Here is a tiny trained network, its code and every weight. The questions are about switching its units off for an input and a class, where a switched-off unit gives its printed mean instead of its output.

import numpy as np


def w(rows, s, z=0):
    codes = np.array(rows[::2]) - 128.0
    scale = np.full(codes.shape[1], s)
    scale[-1] = z or s
    return codes * scale


def norm(h):
    return h / np.sqrt((h * h).mean(-1, keepdims=True) + 1e-5)


def f(y):
    return y / 2 * (1 + np.tanh(0.7978845608 * (y + 0.044715 * y**3)))


def log_softmax(a):
    a = a - a.max(-1, keepdims=True)
    return a - np.log(np.exp(a).sum(-1, keepdims=True))


def net(x, mask):
    res = np.array(x, float).reshape(1, 2) / 4 @ E
    u = 0
    for l in range(4):
        y = f(norm(res) @ A[l][:, :-1].T + A[l][:, -1])
        res = res + np.where(mask[u : u + 6], y, B[l][:, -1]) @ B[l][:, :-1]
        u += 6
    return log_softmax(norm(res)[-1] @ U[:, :-1].T + U[:, -1])


A, B = {}, {}
E = w([
[226,216,43,54,254],'x0',
[85,169,41,224,95],'x1',
],0.0093)
A[0] = w([
[121,129,108,116,77,109],'L0N0',
[95,144,147,107,160,189],'L0N1',
[121,170,168,144,145,59],'L0N2',
[181,106,137,118,143,208],'L0N3',
[76,3,247,124,118,194],'L0N4',
[128,168,63,95,159,1],'L0N5',
],0.013,0.002)
B[0] = w([
[110,100,121,109,103,136],'L0N0',
[113,105,174,123,65,139],'L0N1',
[150,122,50,167,114,123],'L0N2',
[153,129,215,95,120,158],'L0N3',
[59,41,180,221,255,249],'L0N4',
[85,11,192,171,171,176],'L0N5',
],0.0091,0.012)
A[1] = w([
[170,157,61,159,254,89],'L1N0',
[94,126,162,181,144,132],'L1N1',
[160,121,104,140,102,22],'L1N2',
[49,153,91,170,93,35],'L1N3',
[138,179,177,110,200,104],'L1N4',
[119,78,190,83,28,252],'L1N5',
],0.0079,0.0018)
B[1] = w([
[38,90,254,212,130,255],'L1N0',
[90,98,159,70,115,246],'L1N1',
[54,151,110,128,171,94],'L1N2',
[123,141,113,46,152,192],'L1N3',
[137,105,69,178,43,219],'L1N4',
[219,108,140,75,244,155],'L1N5',
],0.0067,0.0037)
A[2] = w([
[182,214,180,104,112,43],'L2N0',
[166,243,76,153,177,135],'L2N1',
[111,30,83,211,66,114],'L2N2',
[53,140,195,126,124,87],'L2N3',
[148,171,148,23,83,2],'L2N4',
[253,102,157,89,100,141],'L2N5',
],0.0077,0.0023)
B[2] = w([
[225,102,119,115,133,119],'L2N0',
[100,71,209,106,146,108],'L2N1',
[186,134,165,22,122,253],'L2N2',
[105,69,110,46,2,212],'L2N3',
[200,112,167,111,200,126],'L2N4',
[204,237,97,105,29,185],'L2N5',
],0.0067,0.0041)
A[3] = w([
[151,38,179,124,218,253],'L3N0',
[155,170,150,109,99,66],'L3N1',
[91,86,72,207,90,108],'L3N2',
[62,182,76,85,44,168],'L3N3',
[61,103,54,161,18,32],'L3N4',
[107,218,108,183,255,211],'L3N5',
],0.0075,0.0018)
B[3] = w([
[25,87,99,185,110,254],'L3N0',
[119,115,34,60,121,122],'L3N1',
[177,100,135,52,201,158],'L3N2',
[145,240,11,231,199,143],'L3N3',
[168,193,180,109,209,153],'L3N4',
[2,106,196,90,17,150],'L3N5',
],0.0074,0.0098)
U = w([
[189,160,74,114,61,37],'0',
[249,123,179,43,132,110],'1',
[145,142,96,113,41,1],'2',
[132,225,71,140,197,77],'3',
[66,56,186,152,158,204],'4',
],0.016,0.0052)

Each question gives the input, the list of numbers given to net, and the class t.
The units are the neurons (one row each of A and B). Each row of codes is followed by its name. A weight is (code - 128) times the scale printed after its matrix; where a second scale follows, it is the last column's (A, B and U).
mask holds one flag per neuron, layer by layer. A switched-off neuron (its flag False) gives its mean, the last column of its row in B, instead of its output. The means were averaged over made-up inputs and are rounded, as every weight is.
A unit's drop is (log p(t) with every unit on - log p(t) with that unit switched off) / (log p(t) with every unit on - log p(t) with every unit switched off).
The circuit of an input: a set's keep is (log p(t) with only the set's units on - log p(t) with every unit switched off) / (log p(t) with every unit on - log p(t) with every unit switched off). Starting from the 12 units with the biggest drops (on a tie, the unit counted first), units are removed one at a time, each time the one whose removal leaves the highest keep (on an exact tie, the one counted first), for as long as the keep stays at least 0.8.
units of the circuit, in order: the units of the circuit, biggest drop first
top k neurons: the k neurons with the biggest drops, biggest first
top k neurons in layer l: the k neurons of layer l with the biggest drops, biggest first
drop of u: that unit's drop, to one decimal
input [7,-6], class 1: units of the circuit, in order : [L0N4]
input [3,-8], class 1: units of the circuit, in order : [L0N4, L2N5]
input [2,-7], class 1: top 2 neurons : [L0N4, L0N3]
input [-2,3], class 3: top 3 neurons in layer 0 : [L0N5, L0N4, L0N3]
input [4,-4], class 1: top 2 neurons : [L0N4, L2N5]
input [1,8], class 3: top 2 neurons : [L0N4, L3N3]
input [-5,7], class 3: top 4 neurons : [L0N5, L0N4, L3N3, L1N0]
input [5,-4], class 1: top 2 neurons : [L0N4, L2N5]
input [0,6], class 3: drop of L0N4 : 1.2
input [-1,7], class 3: drop of L0N4 : 1.0
input [-1,6], class 3: drop of L0N4 : 1.0
input [5,-8], class 1: drop of L0N4 : 2.9
